Below is a small trained network, with its code and all its weights. Each question gives an input and a target symbol and asks what happens when units are switched off, that is, made to give their printed mean instead of their output.

import numpy as np


def w(rows, s, z=0):
    codes = np.array(rows[::2]) - 128.0
    scale = np.full(codes.shape[1], s)
    scale[-1] = z or s
    return codes * scale


def norm(h):
    return h / np.sqrt((h * h).mean(-1, keepdims=True) + 1e-5)


def softmax(a):
    e = np.exp(a - a.max(-1, keepdims=True))
    return e / e.sum(-1, keepdims=True)


def log_softmax(a):
    a = a - a.max(-1, keepdims=True)
    return a - np.log(np.exp(a).sum(-1, keepdims=True))


def net(x, mask):
    ids = ['ΓΦαβεζηλμσω'.index(c) for c in x.split()]
    T = len(ids)
    res = E[ids] + P[:T]
    u = 0
    for l in range(2):
        r = norm(res)
        for j in range(3):
            rows = slice(3 * j, 3 * j + 3)
            q, k, v = (r @ M[l][rows].T for M in (Q, K, V))
            z = softmax(np.where(np.tri(T) > 0, q @ k.T / 3**0.5, -1e9)) @ v
            o = O[l][rows]
            res = res + np.where(mask[u + j], z, o[:, -1]) @ o[:, :-1]
        u += 3
    return log_softmax(norm(res)[-1] @ U[:, :-1].T + U[:, -1])


Q, K, V, O = {}, {}, {}, {}
E = w([
[168,60,123,105,154,121,183,117,164,127,162],'Γ',
[157,118,168,140,90,135,146,112,116,159,198],'Φ',
[133,113,181,158,128,130,57,84,70,145,250],'α',
[120,235,133,124,142,159,70,96,139,76,114],'β',
[129,95,152,130,131,172,135,112,87,92,129],'ε',
[169,124,111,148,79,153,74,106,106,172,84],'ζ',
[186,126,80,91,170,101,84,123,174,146,207],'η',
[177,85,130,136,149,91,51,144,168,140,85],'λ',
[140,187,102,111,82,69,117,149,190,106,107],'μ',
[125,69,79,132,152,107,84,137,109,91,148],'σ',
[92,152,100,183,150,50,86,123,138,179,112],'ω',
],0.021)
P = w([
[83,201,15,135,44,152,7,90,237,149,218],'0',
[150,137,54,115,113,92,136,37,156,50,123],'1',
[73,106,100,56,142,111,93,144,162,150,156],'2',
[121,171,54,65,128,156,151,239,69,168,132],'3',
[165,99,153,62,154,54,172,84,41,80,113],'4',
[56,112,166,75,139,119,117,140,134,159,151],'5',
],0.015)
Q[0] = w([
[157,144,82,53,108,131,148,238,51,190,69],'0.h1',
[157,135,202,110,104,128,79,50,165,100,87],'0.h1',
[231,237,81,166,109,103,193,202,70,90,136],'0.h1',
[36,138,222,80,158,152,78,105,191,86,135],'0.h2',
[115,78,104,101,215,64,120,154,120,139,129],'0.h2',
[178,178,88,151,104,157,162,60,80,106,122],'0.h2',
[151,121,68,209,155,156,103,233,18,77,119],'0.h3',
[174,172,72,52,184,137,145,205,126,161,95],'0.h3',
[143,69,198,114,145,249,170,105,139,87,112],'0.h3',
],0.011)
K[0] = w([
[75,111,65,83,157,6,124,175,130,109,35],'0.h1',
[170,154,225,133,120,201,93,150,210,109,107],'0.h1',
[139,198,36,97,245,44,107,150,217,70,161],'0.h1',
[68,156,188,60,74,180,128,84,139,122,140],'0.h2',
[172,134,201,94,92,104,129,132,75,104,90],'0.h2',
[153,77,86,177,204,119,99,92,146,134,140],'0.h2',
[95,85,38,139,122,120,43,123,32,85,90],'0.h3',
[162,127,53,45,181,74,98,108,119,126,87],'0.h3',
[139,92,147,86,86,205,167,96,114,125,119],'0.h3',
],0.012)
V[0] = w([
[50,147,175,143,80,111,154,112,101,163,18],'0.h1',
[240,144,133,95,129,143,105,55,100,254,111],'0.h1',
[130,108,76,184,254,135,121,121,169,165,108],'0.h1',
[106,146,121,71,24,107,188,152,121,109,109],'0.h2',
[137,208,130,66,70,30,123,155,138,84,150],'0.h2',
[91,244,204,86,191,202,104,78,70,94,125],'0.h2',
[105,109,62,166,93,243,130,120,150,143,119],'0.h3',
[191,195,155,121,136,214,100,55,151,207,71],'0.h3',
[102,225,198,111,222,130,129,178,226,30,146],'0.h3',
],0.008)
O[0] = w([
[167,117,103,170,75,113,105,165,67,79,246,1],'0.h1',
[91,26,57,179,112,178,186,137,66,151,77,180],'0.h1',
[72,175,107,128,218,158,165,167,59,116,149,141],'0.h1',
[41,194,139,100,169,131,47,104,130,108,135,93],'0.h2',
[37,88,141,84,140,115,166,119,97,94,149,224],'0.h2',
[140,125,80,89,254,176,189,144,168,144,94,69],'0.h2',
[88,130,180,70,188,74,78,132,125,207,124,106],'0.h3',
[56,112,78,47,111,97,113,117,91,178,156,79],'0.h3',
[111,15,183,171,100,106,193,162,79,99,132,92],'0.h3',
],0.0097,0.0076)
Q[1] = w([
[166,79,129,162,148,84,148,75,138,73,79],'1.h1',
[158,182,101,103,183,24,132,28,6,64,83],'1.h1',
[14,129,150,186,78,74,131,139,178,135,154],'1.h1',
[145,203,220,33,63,151,161,91,65,148,143],'1.h2',
[165,156,112,186,99,60,131,126,68,95,110],'1.h2',
[126,58,179,195,139,127,114,62,193,104,158],'1.h2',
[102,182,120,96,210,120,176,153,158,103,145],'1.h3',
[121,199,67,138,25,235,145,131,155,66,86],'1.h3',
[153,85,65,102,122,160,112,71,149,114,214],'1.h3',
],0.011)
K[1] = w([
[151,34,127,183,169,149,136,24,150,86,53],'1.h1',
[179,176,121,122,171,60,160,1,13,71,121],'1.h1',
[6,82,188,183,112,115,140,140,150,129,145],'1.h1',
[89,85,113,162,128,85,96,183,244,65,146],'1.h2',
[74,200,50,250,93,9,163,92,164,207,127],'1.h2',
[145,148,181,90,69,250,155,44,114,212,214],'1.h2',
[111,190,94,72,185,120,169,121,203,109,157],'1.h3',
[110,187,78,157,106,146,190,63,110,11,44],'1.h3',
[191,55,69,107,160,142,140,101,149,72,208],'1.h3',
],0.0087)
V[1] = w([
[140,128,119,111,133,87,164,115,72,110,93],'1.h1',
[92,127,149,97,143,148,162,248,146,114,122],'1.h1',
[102,130,138,89,129,156,146,92,95,125,89],'1.h1',
[124,141,146,186,126,98,138,149,167,179,120],'1.h2',
[113,142,170,174,172,150,143,48,90,185,173],'1.h2',
[113,180,108,130,79,114,217,133,172,124,155],'1.h2',
[169,88,161,94,146,87,154,63,59,50,97],'1.h3',
[109,114,154,182,133,105,116,178,171,130,129],'1.h3',
[147,131,149,128,120,145,134,189,124,162,155],'1.h3',
],0.013)
O[1] = w([
[130,119,179,2,119,194,74,26,104,106,134,143],'1.h1',
[54,198,179,213,108,165,36,94,110,231,247,2],'1.h1',
[193,12,126,115,85,69,108,108,132,80,165,172],'1.h1',
[89,127,25,162,181,89,110,73,23,143,129,153],'1.h2',
[68,227,158,99,97,127,59,22,78,186,156,159],'1.h2',
[191,153,68,56,224,26,177,125,72,81,88,108],'1.h2',
[51,150,11,137,99,38,117,99,195,217,84,89],'1.h3',
[166,183,86,53,111,182,65,122,115,163,206,90],'1.h3',
[147,59,184,73,147,138,68,169,187,110,138,3],'1.h3',
],0.0084,0.0075)
U = w([
[155,117,121,164,143,7,134,58,171,146,82,171],'Γ',
[201,112,168,47,79,132,121,98,108,41,159,62],'Φ',
[230,104,172,162,148,150,136,49,91,118,178,112],'α',
[1,95,205,132,121,80,127,132,131,75,164,53],'β',
[95,131,206,132,145,130,86,59,149,211,111,165],'ε',
[121,147,94,13,109,148,53,168,129,191,111,69],'ζ',
[83,108,116,95,231,196,209,164,119,158,88,14],'η',
[105,55,100,215,80,167,137,165,111,114,138,116],'λ',
[131,130,136,83,108,15,159,252,148,131,165,59],'μ',
[193,196,172,190,117,124,124,149,215,113,120,255],'σ',
[144,191,96,149,126,141,155,134,67,132,196,219],'ω',
],0.012,0.0046)

Each question gives the input, a string of symbols that net reads in full, and the target symbol t.
The units are the heads (3 rows each of Q, K, V and O). Each row of codes is followed by its name. A weight is (code - 128) times the scale printed after its matrix; where a second scale follows, it is the last column's (O and U).
mask holds one flag per head, layer by layer. A switched-off head (its flag False) gives its mean, the last column of its rows in O, instead of its output. The means were averaged over made-up inputs and are rounded, as every weight is.
A unit's drop is (log p(t) with every unit on - log p(t) with that unit switched off) / (log p(t) with every unit on - log p(t) with every unit switched off).
The circuit of an input: a set's keep is (log p(t) with only the set's units on - log p(t) with every unit switched off) / (log p(t) with every unit on - log p(t) with every unit switched off). Starting from all 6 units, units are removed one at a time, each time the one whose removal leaves the highest keep (on an exact tie, the one counted first), for as long as the keep stays at least 0.8.
units of the circuit, in order: the units of the circuit, biggest drop first
unit that matters most: the unit with the biggest drop
heads that matter: for each layer, one digit per head in row order, 1 if its drop is at least 0.15 and else 0, layers parted by /
drop when u is switched off: that unit's drop, to one decimal
input ω α Γ, target ε: unit that matters most : 1.h2
input ε σ ζ σ α, target Γ: heads that matter : 000 / 001
input μ η μ, target β: heads that matter : 011 / 100
input α η ω σ, target ω: heads that matter : 100 / 000
input σ Γ σ, target Φ: units of the circuit, in order : 1.h3, 0.h3
input σ ω Φ, target Γ: units of the circuit, in order : 0.h1, 1.h2
input σ ω η λ λ λ, target ζ: heads that matter : 110 / 101
input λ ζ β η α, target Γ: units of the circuit, in order : 0.h1, 1.h3
input μ ω ω λ, target ω: units of the circuit, in order : 0.h1, 1.h1
input Φ η α ε α σ, target ε: units of the circuit, in order : 1.h2, 0.h1
input λ η η α ζ α, target ε: heads that matter : 000 / 010
input α σ λ, target ε: heads that matter : 000 / 110
input ω ω σ β, target ω: heads that matter : 100 / 110
input Γ η ζ σ σ, target Φ: units of the circuit, in order : 1.h1
input σ ε Φ Γ, target ε: heads that matter : 011 / 100
input β Φ λ η β ζ, target λ: heads that matter : 100 / 000
input ζ σ ω ζ, target ω: heads that matter : 100 / 000
input ω β Φ, target Γ: heads that matter : 101 / 000
input ε η α η, target η: heads that matter : 100 / 000
input α Γ ζ λ, target λ: units of the circuit, in order : 1.h2
input ω ε ε, target σ: heads that matter : 100 / 000
input σ η σ Γ, target σ: drop when 0.h2 is switched off : 0.0
input η Γ β, target η: drop when 0.h2 is switched off : 4.7
input η ω β η, target ω: drop when 0.h1 is switched off : 0.2
input σ σ ω ε ω, target Φ: drop when 1.h1 is switched off : 0.3
